(in the rows, 128 means zero)
Each row of numbers belongs to one of the nodes below and depends on some of the facts about them. Some rows are named. Which node is each other row?

Facts:
Ξ: uses; β: sits directly inside; ω: is of sort; Θ: belongs to class
J123 Ξ J947; J132 Ξ J943; J143 Ξ J64; J163 Ξ J253; J163 Ξ J391; J175 Ξ J253; J175 Ξ J845
J177 Ξ J839; J190 Ξ J278; J211 Ξ J253; J214 Ξ J253; J214 Ξ J845; J219 Ξ J360; J238 Ξ J845
J25 Ξ J253; J25 Ξ J620; J278 Ξ J253; J278 Ξ J620; J30 Ξ J253; J30 Ξ J781; J307 Ξ J253
J316 Ξ J761; J324 Ξ J190; J324 Ξ J253; J347 Ξ J620; J360 Ξ J943; J37 Ξ J697; J395 Ξ J344
J413 Ξ J885; J413 Ξ J307; J413 Ξ J253; J421 Ξ J123; J43 Ξ J761; J43 Ξ J143; J444 Ξ J253
J453 Ξ J618; J453 Ξ J845; J473 Ξ J253; J479 Ξ J253; J508 Ξ J633; J510 Ξ J158; J510 Ξ J742
J510 Ξ J423; J515 Ξ J253; J520 Ξ J253; J528 Ξ J933; J555 Ξ J253; J561 Ξ J924; J593 Ξ J943
J609 Ξ J924; J618 Ξ J344; J625 Ξ J307; J625 Ξ J421; J64 Ξ J253; J64 Ξ J344; J660 Ξ J391
J687 Ξ J696; J687 Ξ J620; J697 Ξ J253; J697 Ξ J163; J716 Ξ J933; J730 Ξ J307; J739 Ξ J253
J753 Ξ J609; J753 Ξ J620; J770 Ξ J697; J770 Ξ J241; J776 Ξ J618; J781 Ξ J943; J822 Ξ J391
J823 Ξ J618; J839 Ξ J423; J850 Ξ J253; J850 Ξ J515; J851 Ξ J177; J851 Ξ J660; J858 Ξ J119
J877 Ξ J253; J885 Ξ J530; J924 Ξ J307; J933 Ξ J479; J933 Ξ J770; J933 Ξ J344; J940 Ξ J576
J940 Ξ J423; J943 Ξ J253; J947 Ξ J943; J115 β J576; J119 β J583; J123 β J219; J132 β J984
J139 β J118; J158 β J625; J173 β J530; J177 β J453; J186 β J238; J197 β J242; J211 β J299
J212 β J469; J228 β J469; J234 β J219; J25 β J241; J253 β J241; J278 β J453; J281 β J524
J284 β J885; J295 β J32; J3 β J190; J30 β J469; J307 β J524; J316 β J469; J324 β J947
J344 β J32; J347 β J299; J360 β J583; J37 β J714; J373 β J32; J395 β J625; J400 β J881
J403 β J714; J413 β J190; J421 β J143; J423 β J453; J427 β J453; J43 β J118; J444 β J576
J45 β J478; J459 β J214; J460 β J714; J461 β J118; J471 β J118; J473 β J478; J479 β J453
J50 β J32; J506 β J561; J508 β J241; J510 β J64; J515 β J219; J520 β J524; J528 β J530
J555 β J97; J563 β J299; J567 β J175; J568 β J242; J58 β J242; J593 β J576; J609 β J478
J618 β J885; J627 β J530; J633 β J64; J646 β J984; J660 β J102; J687 β J214; J696 β J947
J697 β J131; J698 β J118; J70 β J561; J716 β J478; J72 β J242; J730 β J478; J739 β J881
J742 β J530; J747 β J947; J752 β J175; J753 β J530; J761 β J64; J770 β J804; J774 β J175
J776 β J241; J781 β J625; J791 β J238; J796 β J561; J822 β J118; J823 β J984; J825 β J175
J836 β J583; J839 β J214; J842 β J984; J845 β J881; J849 β J241; J850 β J219; J851 β J858
J854 β J118; J862 β J561; J87 β J524; J877 β J219; J910 β J219; J924 β J583; J93 β J241
J933 β J881; J940 β J175; J943 β J971; J960 β J478; J965 β J219; J970 β J620; J982 β J241
J115 ω a; J119 ω a; J123 ω a; J132 ω a; J139 ω a; J158 ω a; J173 ω a
J177 ω a; J186 ω b; J197 ω b; J211 ω a; J212 ω a; J228 ω a; J234 ω a
J25 ω b; J253 ω a; J278 ω b; J281 ω a; J284 ω b; J295 ω a; J3 ω b
J30 ω a; J307 ω b; J316 ω a; J324 ω a; J344 ω a; J347 ω a; J360 ω b
J37 ω b; J373 ω b; J395 ω a; J400 ω b; J403 ω a; J413 ω a; J421 ω a
J423 ω a; J427 ω b; J43 ω b; J444 ω a; J45 ω a; J459 ω b; J460 ω a
J461 ω b; J471 ω a; J473 ω b; J479 ω b; J50 ω a; J506 ω a; J508 ω b
J510 ω b; J515 ω b; J520 ω b; J528 ω a; J555 ω a; J563 ω b; J567 ω b
J568 ω b; J58 ω b; J593 ω a; J609 ω a; J618 ω b; J627 ω b; J633 ω a
J646 ω b; J660 ω b; J687 ω a; J696 ω b; J697 ω b; J698 ω a; J70 ω a
J716 ω b; J72 ω b; J730 ω b; J739 ω a; J742 ω a; J747 ω b; J752 ω b
J753 ω b; J761 ω a; J770 ω b; J774 ω b; J776 ω b; J781 ω b; J791 ω a
J796 ω a; J822 ω a; J823 ω a; J825 ω a; J836 ω a; J839 ω a; J842 ω a
J845 ω a; J849 ω a; J850 ω b; J851 ω a; J854 ω b; J862 ω b; J87 ω a
J877 ω b; J910 ω b; J924 ω a; J93 ω a; J933 ω a; J940 ω b; J943 ω a
J960 ω b; J965 ω b; J970 ω a; J982 ω b; J115 Θ 497; J119 Θ 42; J123 Θ 42
J132 Θ 42; J139 Θ 42; J158 Θ 355; J177 Θ 890; J186 Θ 355; J197 Θ 250; J212 Θ 790
J228 Θ 497; J234 Θ 287; J25 Θ 355; J253 Θ 497; J281 Θ 890; J284 Θ 287; J3 Θ 355
J30 Θ 42; J307 Θ 497; J316 Θ 444; J324 Θ 287; J344 Θ 250; J347 Θ 355; J395 Θ 790
J400 Θ 497; J403 Θ 890; J421 Θ 250; J423 Θ 42; J43 Θ 497; J444 Θ 250; J45 Θ 497
J459 Θ 250; J461 Θ 250; J473 Θ 126; J479 Θ 28; J50 Θ 42; J506 Θ 355; J508 Θ 250
J510 Θ 497; J515 Θ 126; J520 Θ 355; J528 Θ 890; J555 Θ 250; J563 Θ 250; J567 Θ 126
J568 Θ 28; J58 Θ 126; J593 Θ 355; J609 Θ 28; J618 Θ 42; J627 Θ 250; J633 Θ 355
J646 Θ 28; J660 Θ 126; J687 Θ 126; J697 Θ 890; J698 Θ 890; J70 Θ 25; J716 Θ 444
J72 Θ 42; J730 Θ 42; J739 Θ 355; J742 Θ 497; J747 Θ 890; J752 Θ 355; J753 Θ 42
J770 Θ 444; J774 Θ 42; J776 Θ 42; J781 Θ 42; J791 Θ 790; J796 Θ 250; J823 Θ 890
J825 Θ 497; J839 Θ 42; J842 Θ 497; J845 Θ 126; J850 Θ 25; J851 Θ 497; J87 Θ 42
J877 Θ 444; J910 Θ 497; J924 Θ 287; J93 Θ 126; J933 Θ 250; J940 Θ 250; J943 Θ 42
J960 Θ 355; J965 Θ 790; J970 Θ 42; J982 Θ 890

Some nodes and their rows:
J567: [146 131 128 152 173 136 134 102  92 157 128 113  90 116 101 108 131 163
 153 126 112 139 109 122 109 126 121 120 122 124]
J555: [ 96 143 116 140  95 158  95 169 121 132 118 179 128 134 150 142 157 104
 117 104 149 105 138 120  95 112 115 108 154 147]
J796: [113 129 104 139 105 148  93 153 119 137 114 188 128 133 129 118 164  85
 112 102 149  95 142 134 110 120 125 104 136 167]
J924: [ 97 147  90 178 100 168  97 174 109 145 119 191 118 155 134 108 161  99
 115 108 152 110 146 136 114 125 100 111 149 161]
J119: [120 110 119 120 109 148  95 132 126 116 121 195 160 138 126 119 163  87
 119 115 136 102 134 134 119 119 142 101 131 146]
J132: [105 124 127 120 101 154  92 138 125 112 122 187 156 137 147 130 151  99
 125 115 135  97 130 121 109 109 127 111 158 128]
J45: [114 121  96 143 112 151  93 144 125 111 136 183 151 148 132 103 155 103
 115 110 155  90 132 128 115 117 132 106 133 151]
J43: [104 150 179 157 175 120 130 121  94 161 137 103  60 119  94 118 140 132
 178 123 130 120 113 100 124 112 129 125 136 104]
J742: [144 122 117 147 111 165  94 148 125 109 142 192 142 148 121 120 156  80
 111 112 155 102 142 144 107 125 131 112 119 156]
J747: [143 155 106 160 147 109 142 110  91 208 117  98  73  91 114 132 119 167
 146 102 104 179 114 142  98 141 119 133 118 207]
J281: [115 151  78 151  79 115 108 146 131 165 116 160 136 119 146 140 142  97
 111  87 141 140 137 156 104 141 130 127 128 246]
J698: [ 90 161 130 153  75 100 104 151 127 175 126 165 109 120 140 143 146  59
 129  85 149 139 146 155 126 140 135 135 130 248]
J836: [126 111 129 114 104 118  99  99 151  78 148 163 205 146 140 122 138  95
 130 126 131 123 113 133 127 133 156 125 141 148]
J858: [137 113 126  79 119  96 168 128 167 104 123  72 137 124 146 128  87 132
  97 157 140 112 156 131 193 135 136 161 109  84]
J804: [138 108 130  79 119 101 170 130 168 105 126  76 139 127 142 131  87 133
  95 158 133 125 153 136 197 138 139 159 103  89]
J714: [139 110 131  79 119 101 169 131 166 107 126  76 135 127 144 129  86 135
  91 158 134 123 154 135 196 139 139 158 101  88]
J360: [139 119 158 127 166 122 134  62 108 122 149 103 146 121 120 126 108 174
 168 148  84 163  85 117 117 126 135 138 142  98]
J761: [116 107 133 114 104 119 106 109 156  78 149 159 209 149 131 130 142 102
 130 129 119 140 108 135 127 137 164 111 126 146]
J242: [135 108 129  79 120 102 168 126 165 105 125  79 139 128 143 129  86 136
  94 158 131 123 152 137 197 136 139 157  97  87]
J163: [132 121 143  81 112 114 169 149 171  96 134  71 135 125 153 157  81 145
  97 156 131 128 150 126 178 131 131 159 107  73]

Rows to name:
No name comes twice in this set of rows, the named rows included.
[155 156 109 159 142  89 142 121  76 198  98  91  70  90 105 140 128 158
 149 128 118 207 108 154  82 158 118 134 139 207]  J982
[128 126 199 133 169  99 132  63 108 131 158 101 120 119 102 123 117 128
 186 143  95 153  92 120 141 124 151 144 129 112]  J854
[122 113 137  78 117  98 174 147 175 101 127  66 138 128 143 143  90 146
  94 158 132 133 150 121 189 138 140 148 103  79]  J143
[146 126 164 124 167 117 136  78 117 111 154  90 138 116 118 139 108 173
 168 141  96 156  86 106 102 122 141 131 135  92]  J37
[153 104 136 118 111 173  93 141 124 110 140 203 147 138 124 133 152  78
 110 117 135 107 144 151 102 121 140 104 106 154]  J423
[ 95 125 115 136 106 148 106 180 134 135 119 182 137 139 119 138 171 106
 115 104 132 125 137 131 107 128 138  77 111 163]  J344
[153 140 126 148 166 119 129 127  65 167  92 113  64 103  94 122 148 149
 156 140 130 156 116 133  85 132 115 117 151 126]  J508
[117 145 177 151 168 132 126 120  77 190 123 126  45 108  93 118 143 123
 168 119 116 132 127 120 124 115 124 122 122 132]  J461
[151 117 137 122 110 164  91 142 129 107 137 193 143 134 131 138 155  74
 113 111 151  91 144 140  97 118 133 112 123 146]  J839
[137 149 111 186 176 150 131 137  77 183 118 118  50 122  90  98 147 158
 147 118 131 131 127 122 108 125 101 115 124 133]  J284
[ 99 129 127 120  99 153  91 144 126 106 125 180 156 136 154 140 150 104
 126 112 143  93 126 115 101 108 122 112 163 123]  J30
[120 117 135  75 116  97 170 145 174  97 127  64 136 124 151 144  86 146
  97 154 138 121 147 118 184 133 138 154 111  75]  J238
[138 136 120 144 109 160  92 155 129 102 139 178 132 144 132 131 155  76
 116 106 173  79 140 127  96 118 119 121 138 147]  J851
[109 130 190 119  97 117  96 115 150  81 167 158 172 142 141 147 135  57
 151 123 144 114 119 128 129 120 155 140 142 143]  J822

Now the same nodes, written a new way:
Named rows:
J186: [127 135 156 143  90 122 128 143 133 140 102 118 143 126 111  99  98 130
 110 161 149 124 138 115 121 159 159 125 119 139]
J697: [156 131 156 136 122 127 120 130 138 165  74 110 128 118 109 103 113 117
 122 163 145 137 152 118 116 181 146 120 121 159]
J238: [204 128 118 122 126 105 155 127 125 126 173 119 108 110 123 138 101 111
 148 168 102 120 138 154 133 111  86 141 125 117]
J241: [221 132 107 133 121  89 148 156 129 117 193 133 145 127 117 120 111 104
 148 115  90 116 134 150 122 130  91 129 125 120]
J965: [148 122 167 126 104 113 109 129 125  77  99 124 158 104 100  44  82 143
 113 211 154 159  87 111 111 144 162  43 107 136]
J761: [ 75 125 108 128 140 143 126 117 134 100 115 132 136 139 148 134 155 131
 125  87 130 143 111 113 139 105 115 110 140 122]
J576: [182 128 116 125 109  94 155 136 127 118 185 117 109 115 127 131 103 106
 146 158 107 117 137 152 132 108  93 134 123 109]
J395: [ 86 126 125 131 170 154 151 108 133  51  98 132 157 119 143  91 118 144
 133 134 107 178  97  85 133  98 102  77 156 128]
J479: [148 141 148 121 117 116 106 145 134 246  61 116  99 134 101 140 117 126
  97 133 155  91 156 138 128 200 143 166 125 149]
J910: [151 129 158 116  92 108  88 140 120 140 100 135 135 120  94  85  96 152
  94 183 163 118  94 137 124 151 164  91 105 125]
J93: [121 133 103 126 155 136 102 168 124 108 154 169 177 161 141 145 158 152
 124  19  95 116  99 112 128 120 140 135 146 122]
J877: [175 115 176 104 140 120  66 137 113 141 114 141 123 101 113 104 117 149
 122 201 136 135 103 121 101 133 188  89 105 137]
J854: [ 93 119 160 145  85 129 122 126 121 119 132 128 135 140 106  61 130 141
 126 185 153 165 168 154 116 188 176 144 132 123]
J804: [183 127 115 124 109  92 153 135 127 120 182 117 109 114 126 131 103 105
 145 161 106 116 138 150 131 110  93 134 123 109]
J212: [ 60 124 118 131 152 140 149 121 135  34 112 122 154 124 152  94 118 136
 139 116 115 173  92  82 132 108 118  68 150 124]
J823: [103 130 108 133 155 154 141  96 140 123  80 129 135 134 132 121 154 127
 123  97 135 156 119 121 145 118  84 107 145 137]
J524: [183 127 114 124 109  92 154 134 127 121 182 116 109 115 128 132 103 106
 145 160 106 115 137 150 131 110  94 134 123 110]
J563: [128 133 158 145  95 125 127 141 133 129 106 118 149 123 114  99 101 128
 115 167 146 129 138 112 116 151 163 119 118 140]
J528: [ 98 129 105 132 154 154 143  98 140 115  82 126 134 135 134 124 152 125
 125  91 136 155 117 120 144 124  88 106 142 138]
J234: [103 120 110  92 137 131  70 123 114 137 129 160 112 141 133 147 169 159
 104  95 144 113  73 146 144  86 134 111 122  99]

Which node is each row?
No name comes twice in this set of rows, the named rows included.
[ 54 110 107 129 130 150 107  98 122 129 146 148 112 163 141 119 214 134
 136  92 143 164 157 172 138 135 131 154 145 106]  J139
[185 130 165 148 109 151 103 116 128 218 112 151 135 124 105 138 149 127
 100 176 146 111 170 137 116 113 147 170 115 139]  J618
[189 127 113 125 111  98 153 137 126 112 185 112 106 115 127 138 103 107
 148 156 107 119 136 153 133 115  94 135 121 113]  J620
[161 131 116 109 124  87 164 106 124 114 165 129 128 107 130 135  97 110
 168 163  96  91 139 167 134 119  91 157 114 128]  J947
[ 98 123 110 117 170 151 120 120 131 106 103 124 119 134 149 147 154 135
 140  88 122 150 112 113 138 124 117 114 142 136]  J413
[136 133 150 150  87 123 130 130 140 149  91 115 144 125 108  94 113 114
 113 159 158 133 148 120 119 165 148 116 115 147]  J747
[ 70 127 108 128 142 139 135 118 136  87 107 128 137 137 147 120 143 131
 126  91 129 148 107 106 139 113 112  99 143 123]  J796
[168 127 154 144 105 151 100 127 126 181 126 131 125 131 116 159 150 125
 120 147 155 108 161 141 116 135 172 169 101 149]  J753
[ 86 127 111 109 176 136 124 123 135 125  80 121 114 130 148 134 141 133
 133  90 116 146 111 106 137 141 109 106 152 135]  J739
[151 125 173 140 116 147 112 140 118 113 139 137 150 115 125 124 107 148
 126 188 124 128 138 107 106 115 187 141 116 139]  J770
[ 41 117 102 133 130 141 138  95 134  89 111 127 126 156 130  70 173 132
 137 103 147 193 141 154 144 170 106 111 157 114]  J698
[100 129 103 132 152 154 142 101 139 107  86 121 133 137 135 128 154 126
 130  85 139 154 115 122 146 129  91 108 139 141]  J177

